Moves between nodes:
state | ^ * & ! ~ @
z561 | z999 z617 z691 z306 z764 z722
z779 | z279 z24 z784 z961 z679 z245
z542 | z764 z306 z910 z363 z220 z699
z139 | z955 z981 z598 z6 z459 z417
z579 | z904 z208 z325 z580 z659 z683
z635 | z328 z904 z952 z659 z579 z208
z386 | z23 z897 z787 z715 z458 z913
z414 | z918 z654 z24 z791 z696 z174
z562 | z325 z366 z979 z635 z318 z328
z18 | z43 z603 z208 z373 z121 z315
z826 | z363 z294 z337 z41 z403 z811
z152 | z824 z787 z64 z391 z945 z843
z580 | z683 z569 z328 z18 z377 z43
z389 | z651 z967 z373 z955 z436 z674
z279 | z146 z433 z826 z245 z24 z770
z651 | z453 z601 z315 z674 z967 z598
z674 | z598 z389 z460 z34 z669 z436
z794 | z292 z64 z293 z495 z484 z660
z659 | z208 z683 z366 z377 z580 z569
z328 | z161 z562 z232 z208 z904 z318
z654 | z961 z285 z770 z490 z174 z414
z34 | z436 z955 z601 z459 z139 z981
z696 | z654 z174 z245 z719 z791 z490
z961 | z245 z646 z197 z414 z285 z918
z784 | z826 z403 z699 z197 z200 z41
z913 | z546 z386 z152 z902 z242 z458
z833 | z696 z791 z961 z100 z979 z719
z316 | z205 z153 z417 z794 z286 z292
z997 | z902 z691 z897 z910 z85 z54
z904 | z562 z318 z889 z683 z208 z635
z403 | z294 z811 z542 z146 z41 z784
z715 | z913 z242 z499 z997 z523 z902
z242 | z386 z458 z945 z691 z902 z715
z646 | z779 z679 z146 z654 z918 z961
z294 | z972 z950 z764 z784 z811 z826
z906 | z320 z460 z43 z651 z79 z453
z458 | z897 z913 z843 z523 z715 z242
z616 | z293 z205 z981 z286 z316 z153
z54 | z523 z997 z386 z999 z60 z85
z981 | z669 z34 z651 z632 z417 z139
z41 | z811 z784 z220 z433 z146 z200
z460 | z121 z373 z580 z601 z453 z906
z315 | z377 z18 z579 z460 z320 z121
z337 | z561 z764 z85 z220 z542 z306
z945 | z787 z843 z660 z546 z391 z499
z699 | z337 z542 z999 z950 z972 z220
z952 | z232 z889 z696 z366 z325 z508
z292 | z616 z316 z459 z660 z64 z286
z320 | z18 z121 z659 z453 z460 z373
z153 | z401 z616 z139 z64 z292 z316
z598 | z79 z651 z121 z436 z389 z967
z232 | z833 z979 z654 z508 z889 z100
z910 | z54 z60 z242 z561 z662 z999
z770 | z197 z279 z811 z679 z779 z24
z955 | z674 z669 z79 z417 z981 z34
z366 | z508 z161 z719 z904 z328 z562
z902 | z458 z715 z391 z54 z691 z523
z679 | z24 z245 z200 z285 z961 z646
z484 | z64 z660 z205 z557 z495 z192
z220 | z306 z699 z662 z294 z363 z972
z174 | z285 z414 z779 z833 z490 z696
z632 | z139 z459 z674 z205 z293 z6
z306 | z722 z337 z60 z972 z699 z542
z325 | z889 z508 z791 z328 z366 z161
z897 | z391 z546 z557 z242 z913 z386
z972 | z542 z220 z617 z826 z950 z363
z660 | z286 z794 z401 z824 z192 z484
z417 | z34 z139 z967 z293 z632 z459
z967 | z601 z598 z320 z669 z674 z389
z764 | z617 z722 z54 z699 z306 z337
z200 | z403 z41 z972 z279 z197 z146
z811 | z950 z826 z306 z200 z784 z403
z161 | z952 z325 z833 z318 z562 z366
z64 | z316 z286 z6 z192 z660 z794
z100 | z719 z232 z414 z325 z952 z889
z569 | z579 z659 z562 z603 z43 z580
z603 | z580 z377 z635 z320 z315 z18
z401 | z632 z293 z955 z316 z616 z205
z23 | z945 z391 z495 z913 z897 z546
z377 | z569 z43 z904 z121 z18 z603
z205 | z6 z401 z34 z292 z153 z616
z722 | z662 z561 z997 z542 z337 z764
z453 | z373 z906 z377 z598 z601 z79
z523 | z242 z902 z23 z85 z997 z691
z208 | z318 z635 z508 z569 z683 z579
z197 | z41 z146 z950 z24 z279 z433
z557 | z192 z824 z292 z945 z152 z787
z662 | z60 z999 z902 z764 z561 z617
z719 | z490 z833 z918 z889 z232 z979
z285 | z646 z918 z279 z696 z414 z654
z60 | z997 z85 z458 z617 z999 z910
z669 | z389 z436 z453 z139 z34 z955
z950 | z220 z363 z722 z403 z826 z294
z6 | z417 z632 z436 z616 z401 z293
z979 | z791 z719 z285 z952 z100 z232
z691 | z715 z523 z546 z60 z54 z997
z508 | z100 z952 z490 z562 z161 z325
z318 | z366 z328 z100 z579 z635 z904
z85 | z691 z54 z913 z662 z910 z60
z918 | z679 z961 z433 z174 z654 z285
z889 | z979 z100 z174 z161 z508 z952
z999 | z85 z910 z715 z722 z617 z662
z24 | z433 z770 z403 z646 z245 z779
z391 | z843 z499 z192 z386 z546 z23
z192 | z794 z484 z616 z787 z824 z495
z245 | z770 z779 z41 z918 z646 z679
z433 | z200 z197 z294 z779 z770 z279
z546 | z499 z23 z824 z458 z386 z897
z363 | z699 z972 z561 z811 z294 z950
z617 | z910 z662 z523 z337 z722 z561
z787 | z495 z557 z286 z499 z843 z152
z286 | z153 z292 z632 z484 z794 z64
z43 | z659 z580 z318 z315 z603 z377
z146 | z784 z200 z363 z770 z433 z197
z791 | z174 z490 z646 z232 z719 z833
z843 | z557 z152 z794 z23 z499 z945
z601 | z906 z79 z18 z389 z598 z651
z459 | z981 z417 z389 z401 z6 z632
z373 | z315 z320 z569 z79 z906 z460
z490 | z414 z696 z679 z979 z833 z791
z436 | z967 z674 z906 z981 z955 z669
z293 | z459 z6 z669 z153 z205 z401
z121 | z603 z315 z683 z906 z373 z320
z499 | z152 z945 z484 z897 z23 z391
z79 | z460 z453 z603 z967 z651 z601
z824 | z484 z495 z316 z843 z787 z557
z683 | z635 z579 z161 z43 z569 z659
z495 | z660 z192 z153 z152 z557 z824

The rows follow the links: the fewer symbols apart two nodes are, the more alike their rows tend to be.

Each row is also shifted at random along 3 hidden directions that mean nothing.

Rows with their nodes:
25 13 -10 10 -3 4 1 1 3 8 13 -9 -3 -2 -7 0 -9 9 -6 7 -13 4 5 1 -10 -10 -1 1 -7 -2 -7 -3 1 7 1 -4 4 -6 2 -3 -1 -3 -17 2 1 -8 1 6 4 -1 -8 0 -9
node: z601
-10 -3 10 2 0 -10 -4 8 6 -3 -8 -1 13 14 13 6 6 -5 17 -2 8 -9 -5 -3 8 5 -7 -4 -3 1 5 1 -5 -9 -11 -1 -10 16 10 4 -14 -3 4 5 2 22 0 -10 -6 8 19 10 -9
node: z902
15 -9 10 -6 11 -5 2 -1 2 -14 -11 7 -6 7 5 8 12 -4 -2 -6 11 -6 6 -4 3 7 0 2 -2 0 10 3 9 -6 7 8 -4 9 4 -4 6 -7 11 8 -10 1 -8 -3 4 8 0 2 2
node: z617
13 1 -7 6 27 -6 -1 -4 3 0 -1 0 -14 -10 19 4 -5 -1 -6 -8 -5 14 -11 -6 -11 -10 -2 -5 -33 -4 1 0 8 5 -3 11 8 -19 -8 -3 -22 2 -2 -7 5 11 7 4 6 -16 3 -14 3
node: z952
-35 -5 8 -3 8 -9 0 4 5 -6 -9 3 1 9 13 6 7 -9 7 -7 10 -4 -3 -5 5 7 -4 -1 -4 0 8 3 5 -5 -5 3 -2 14 4 -2 -8 -3 10 4 -3 17 -4 -8 -1 8 14 4 -2
node: z85
-22 -12 12 -9 -3 4 4 -4 -8 -14 -10 7 -2 4 -8 2 13 0 -3 1 11 -10 9 1 6 8 6 5 14 2 9 0 0 -9 13 6 -10 1 4 1 20 -4 10 5 -9 -15 -6 -2 2 3 -10 3 5
node: z722
10 2 -7 3 -33 15 -9 -1 -6 9 11 -4 24 -7 -23 -16 -8 13 5 17 -8 -4 3 12 10 -2 4 1 26 5 -14 -3 -26 5 -2 -14 -6 -6 -5 10 18 12 -11 -3 8 -13 8 9 -7 -2 -8 2 2
node: z79
69 -5 0 -12 -15 7 1 -2 -10 6 -2 4 6 -12 -9 -12 -3 -6 3 -2 3 6 -8 5 10 9 5 3 24 4 -2 -1 -8 -1 -2 -7 3 -3 -9 7 8 13 12 -13 8 -3 4 -4 -10 -7 0 -3 16
node: z791
-20 3 4 3 11 -1 8 -2 4 -13 1 0 -17 12 -5 13 10 3 -14 0 2 -8 19 -4 -10 -2 1 6 -9 -2 8 1 18 -2 15 9 -2 7 12 -11 13 -18 -4 17 -18 -17 -14 3 13 12 -15 4 -9
node: z23
-25 0 -7 9 -14 4 -13 -2 6 0 7 0 21 2 -7 -6 -3 13 4 13 -4 -7 6 6 9 -4 2 -2 5 4 -12 4 -18 9 -3 -7 -3 6 -4 3 9 7 -11 8 1 1 5 14 1 7 -1 1 -4
node: z293
3 -3 -10 -1 -19 8 -13 -4 -1 9 4 2 23 -13 -7 -18 -10 5 7 8 -4 4 -8 8 15 -1 4 -3 15 6 -16 3 -24 11 -9 -11 3 -3 -17 9 6 21 0 -9 12 7 12 10 -8 -5 4 -7 12
node: z603
-4 -4 12 -2 16 -4 9 0 -4 -14 -8 2 -19 8 4 13 12 -3 -7 -6 7 -5 7 -5 -10 1 0 3 -11 -4 15 -2 16 -12 12 13 -8 -4 12 -5 2 -16 4 6 -10 -11 -9 -6 7 0 -8 4 -5
node: z306
-31 -7 8 -6 4 8 11 -4 -16 -5 -4 1 -16 -9 -8 1 4 0 -9 -3 1 2 1 1 -9 0 6 4 3 -3 9 -7 5 -10 14 9 -6 -25 0 2 8 -5 4 -8 -1 -24 1 -4 2 -18 -16 -3 8
node: z679
23 -1 1 4 -18 -8 -16 8 13 5 -3 -1 37 14 9 -4 -2 0 26 6 5 -11 -8 2 21 6 -7 -8 10 5 -9 6 -22 1 -21 -15 -7 29 3 8 -12 10 0 6 8 33 6 -3 -11 16 28 11 -9
node: z484
35 -3 14 -9 -2 1 14 2 -9 -6 -6 0 -14 7 -8 8 11 -6 -4 -4 7 -6 7 -2 -5 8 1 6 11 -2 14 -4 13 -14 11 5 -7 1 13 -2 10 -13 9 1 -9 -16 -10 -13 0 2 -9 9 -2
node: z363
-36 5 -10 10 2 -1 -10 -3 10 0 8 -1 8 2 0 0 -3 9 -2 8 -6 -1 6 1 0 -8 -1 -3 -11 1 -9 4 -5 11 -1 -2 3 4 -4 -4 2 1 -12 10 -3 2 1 15 6 7 -3 -3 -6
node: z6
47 -20 10 -11 -7 -2 -11 0 -4 -4 -17 11 26 -3 10 -9 6 -7 19 -4 16 -4 -16 3 24 13 2 -6 16 6 2 5 -21 -7 -11 -3 -10 6 -10 12 -2 18 19 -9 10 24 10 -7 -11 -4 21 0 15
node: z146
-40 10 -15 13 12 -13 -13 4 18 11 6 -4 12 3 24 0 -12 0 10 -2 -9 8 -15 -4 1 -9 -9 -11 -27 -1 -12 5 -4 14 -22 -5 12 10 -7 -2 -32 8 -9 1 10 37 8 5 -2 3 23 -5 -7
node: z955
56 -5 8 1 12 -6 2 3 -5 -2 -8 -1 -4 -1 15 6 2 -4 7 -7 3 3 -13 -3 -5 -2 -3 -5 -14 -4 7 -4 -1 -10 -4 8 -7 -15 4 5 -20 -2 2 -8 7 10 8 -10 -3 -15 8 -1 -2
node: z961
16 11 -7 -1 -6 11 12 -2 -9 11 12 -6 -19 -11 -18 -4 -8 2 -16 2 -12 10 6 3 -15 -6 4 7 7 -3 -2 -7 10 3 10 -2 9 -18 -1 -3 10 -4 -7 -8 0 -28 -2 1 2 -10 -20 -3 2
node: z635
49 6 -1 -9 -21 12 12 -3 -1 -4 8 3 -11 8 -35 -2 7 2 -20 6 1 -10 31 4 2 9 8 17 35 3 2 2 16 5 21 -7 6 24 6 -11 45 -9 4 16 -22 -37 -24 5 7 27 -26 8 2
node: z557
-3 -5 -3 -2 -4 8 -4 -5 -8 1 0 3 4 -15 -4 -9 -4 4 -2 3 -3 5 -6 6 1 -3 5 -2 3 2 -5 -2 -12 2 1 1 0 -21 -12 6 4 11 -1 -11 9 -6 10 7 -2 -15 -5 -9 11
node: z508
-2 11 -7 4 6 4 9 0 -5 9 9 -7 -18 -10 -2 1 -9 2 -10 -1 -12 11 -2 -1 -17 -10 0 1 -11 -4 -1 -6 10 2 3 3 8 -20 -1 -2 -7 -4 -9 -9 4 -13 3 0 3 -14 -10 -5 -1
node: z904
-48 3 -12 0 -6 4 -6 -3 0 11 7 0 6 -15 -2 -12 -12 2 -1 2 -8 11 -7 4 3 -4 2 -1 3 2 -11 1 -8 11 -6 -6 10 -8 -15 3 -2 15 -3 -10 10 3 9 8 -3 -9 1 -9 10
node: z43
-3 -9 8 -8 -1 -2 1 0 0 -9 -9 7 3 7 0 1 10 -6 2 -4 12 -7 3 -2 10 10 1 3 11 2 7 4 2 -5 3 0 -4 15 2 -1 9 -1 13 5 -7 3 -7 -4 -1 11 4 4 4
node: z910
-46 17 -15 11 12 -8 -1 4 13 12 11 -8 -8 1 11 4 -13 0 -4 -3 -12 11 -4 -5 -12 -11 -7 -3 -24 -4 -7 1 11 11 -9 -3 16 3 -1 -8 -21 -2 -12 2 3 13 0 3 4 3 7 -4 -9
node: z436
49 -6 15 -3 3 -6 4 6 -3 -7 -11 1 0 10 9 8 9 -7 10 -5 10 -7 -3 -4 2 7 -3 -2 0 -1 11 -2 2 -15 -1 4 -12 4 12 3 -8 -7 7 1 -1 7 -1 -13 -4 1 9 9 -5
node: z972
-47 10 -14 5 18 -1 1 -4 5 8 8 -2 -17 -11 7 0 -11 0 -14 -5 -12 16 -4 -4 -13 -10 0 -1 -21 -3 -5 0 13 13 0 4 18 -12 -11 -8 -11 2 -6 -5 2 1 2 9 7 -8 -5 -14 4
node: z377
-19 16 -11 16 16 -9 -3 4 11 10 10 -11 -5 1 17 7 -12 4 0 0 -14 8 -6 -5 -15 -16 -8 -7 -33 -6 -6 -2 5 7 -12 1 8 -7 2 -4 -29 -4 -18 1 6 15 5 3 4 -5 8 -3 -14
node: z651
-14 6 -3 10 -10 2 -4 2 5 1 7 -5 8 9 -7 1 -1 10 2 11 -5 -9 9 3 -2 -5 -2 0 0 1 -6 0 -7 4 0 -5 -5 7 7 0 5 -5 -15 10 -3 -5 -2 5 2 9 -3 7 -12
node: z153
-27 -6 1 -1 -23 -1 -14 3 7 1 -3 4 35 8 -3 -9 1 1 18 7 8 -12 -2 6 25 9 -1 -3 24 7 -9 6 -23 2 -12 -15 -6 27 -2 6 7 13 5 5 4 19 3 2 -10 17 17 7 0
node: z824
-26 -9 7 -11 12 -3 5 -2 -5 -5 -11 7 -11 -5 7 1 6 -10 -2 -12 9 4 -6 -4 2 6 2 1 0 -1 9 0 8 -5 3 7 1 -3 -3 0 -2 2 16 -7 -1 3 -1 -8 -1 -6 2 -4 11
node: z200
-10 7 -10 13 -1 0 -9 0 4 7 8 -6 10 -3 5 -3 -10 9 5 7 -11 3 -5 2 -3 -11 -3 -7 -13 -1 -11 -1 -12 7 -8 -4 1 -10 -5 3 -13 5 -15 -1 9 7 11 8 0 -7 4 -2 -6
node: z453
1 2 -6 11 -8 0 -12 0 8 -1 6 -2 20 6 0 -2 -3 11 7 11 -3 -8 5 4 7 -5 -1 -4 -3 3 -10 3 -16 7 -5 -6 -4 8 -1 2 2 4 -13 10 1 6 5 12 2 8 4 1 -9
node: z401
25 -2 9 -1 2 -9 0 7 6 -3 -8 0 6 15 11 8 7 -6 12 -4 8 -9 -2 -4 4 6 -6 -3 -3 -1 6 2 3 -8 -7 -1 -6 19 11 -1 -10 -7 5 7 -3 17 -4 -11 -3 12 16 11 -9
node: z523
8 0 7 -3 17 1 14 -1 -10 -5 -3 -1 -27 -6 2 8 4 -4 -12 -8 -1 6 0 -5 -17 -3 2 3 -12 -5 13 -7 17 -9 12 14 -2 -23 5 -2 -4 -11 2 -6 -3 -17 -2 -7 6 -16 -13 -3 1
node: z646
30 7 -1 7 -8 -5 -5 8 10 3 4 -5 15 15 3 3 -1 2 11 6 -1 -10 2 0 4 0 -7 -3 -1 1 -5 3 -5 0 -10 -8 -4 19 11 0 -7 -4 -8 10 0 14 -2 -1 -3 15 12 11 -15
node: z64
8 12 -11 14 16 -4 -2 -1 8 4 10 -7 -10 -2 9 5 -9 7 -7 1 -13 8 -1 -3 -15 -16 -3 -4 -30 -4 -6 -1 6 9 -2 4 8 -13 -1 -6 -16 -3 -17 3 2 2 4 9 8 -6 -2 -7 -9
node: z906
-42 -9 9 0 -15 3 -7 0 -1 -10 -5 3 21 10 -6 -1 9 7 11 9 8 -16 7 5 14 6 2 -1 15 4 -1 1 -18 -6 1 -3 -16 10 5 6 14 0 0 9 -2 0 1 1 -2 8 2 9 -4
node: z546
-32 -8 14 -4 3 -2 4 3 -7 -8 -10 1 -2 6 4 7 9 -4 8 -4 8 -6 -2 -2 -2 5 -1 0 0 -2 11 -3 1 -14 2 6 -12 -3 9 4 -4 -7 6 -1 -1 0 0 -11 -2 -5 3 6 -3
node: z220
-45 -7 -10 8 -10 2 -22 -2 3 7 1 2 34 -12 9 -16 -11 9 17 8 -3 4 -17 7 16 -5 0 -12 -2 6 -17 3 -34 9 -18 -9 -2 -8 -18 14 -12 24 -6 -9 19 24 22 12 -9 -12 16 -9 7
node: z121

From each start, follow one symbol. Which node do you reach?
Answers are names.
start -40 -1 -9 3 -18 13 -8 -6 -6 6 9 0 15 -13 -17 -14 -8 12 -2 12 -8 2 2 11 6 -5 6 0 14 4 -13 -1 -20 9 1 -7 -1 -13 -12 7 15 12 -9 -5 7 -13 9 13 -2 -8 -11 -6 7
&: z569
start 71 2 -8 -4 -26 8 -7 0 -4 14 7 -1 20 -10 -13 -16 -10 2 7 6 -5 4 -6 9 12 3 3 0 26 5 -14 0 -18 7 -8 -15 3 1 -10 8 7 18 -1 -11 12 2 8 3 -11 -2 4 0 10
~: z580
start 27 2 -5 5 12 0 1 -3 -3 2 3 -3 -10 -9 5 1 -6 3 -6 -1 -7 9 -5 -1 -10 -8 1 -2 -17 -2 -2 -3 2 3 2 6 3 -20 -6 0 -9 1 -7 -6 5 -3 7 5 4 -15 -5 -8 2
!: z318
start -28 -8 13 -1 13 -5 4 2 -4 -10 -11 2 -7 7 11 10 10 -3 5 -5 8 -6 -1 -5 -3 2 -1 -2 -10 -2 13 -2 4 -13 4 10 -12 -4 9 1 -7 -10 5 3 -3 2 -1 -8 1 -4 2 4 -5
&: z910
start 31 3 -11 2 -18 6 -10 -3 6 3 9 1 17 -1 -14 -10 -4 8 -1 11 -4 -4 8 7 12 0 3 1 16 6 -13 5 -13 13 -2 -12 4 14 -8 0 17 10 -6 6 -1 -2 0 14 0 13 -3 -1 3
@: z459
start -59 8 6 -1 9 1 20 1 -4 -9 3 -3 -33 10 -13 15 9 0 -19 -2 -1 -5 22 -6 -20 -1 2 11 -3 -6 14 -5 30 -7 21 9 0 2 18 -13 15 -26 -4 12 -20 -32 -20 -5 12 9 -24 7 -11
^: z897
start 16 -6 2 -7 -26 8 -5 -2 1 -5 1 6 18 7 -21 -7 7 4 1 9 8 -14 16 7 18 11 6 7 34 7 -4 5 -11 2 6 -10 -4 24 -1 0 33 4 6 11 -10 -11 -9 6 -2 21 -7 7 5
~: z945
start 45 0 4 -8 -2 4 9 2 -11 5 -2 -1 -11 -7 -3 -2 -1 -7 -1 -6 1 7 -6 0 -6 3 1 2 8 -2 6 -5 5 -7 3 1 0 -12 1 3 -2 0 7 -13 4 -8 0 -10 -5 -12 -2 0 6
!: z791
start -39 8 -8 2 -3 5 3 0 -5 13 9 -6 -6 -12 -4 -5 -12 1 -4 0 -11 12 -7 2 -9 -7 0 -1 -2 -3 -5 -4 0 4 -3 -3 7 -17 -5 2 -7 5 -7 -12 9 -6 6 0 -3 -14 -4 -5 2
*: z635
start 22 -18 11 -11 -15 11 -2 -6 -16 -8 -11 8 11 -10 -13 -10 8 2 4 3 11 -5 -2 8 13 9 9 2 26 5 4 -2 -18 -8 7 0 -13 -12 -7 11 20 10 12 -9 3 -13 6 -1 -6 -11 -7 0 15
!: z646
start -5 10 -11 5 9 -5 -1 2 4 13 6 -6 -5 -8 12 -2 -13 -2 1 -5 -10 14 -13 -3 -8 -9 -6 -5 -17 -3 -6 -1 3 8 -12 -2 11 -10 -7 0 -24 5 -7 -10 11 13 7 0 -2 -11 8 -8 0
^: z635
start -25 -12 12 -10 -6 -4 -1 4 -5 -2 -14 5 12 1 9 -3 5 -10 15 -7 12 -2 -13 0 14 11 -1 -3 12 2 6 0 -9 -12 -9 -1 -8 4 0 10 -8 7 16 -10 8 17 5 -14 -11 -4 17 4 7
@: z403
start -9 4 1 5 -20 1 -7 6 4 4 5 -5 22 11 -7 -2 -1 6 12 10 -1 -12 4 6 9 1 -3 -2 12 3 -7 1 -14 -1 -7 -11 -8 15 7 4 3 1 -9 7 2 5 1 0 -5 12 7 12 -11
&: z632
start -75 -3 9 -1 -3 -3 2 5 0 -3 -5 -1 4 10 3 6 5 -3 8 0 6 -8 0 -1 3 4 -3 -1 3 -1 5 -1 -1 -9 -2 0 -9 7 11 1 -3 -6 2 4 -1 5 -2 -9 -3 5 7 9 -7
!: z997
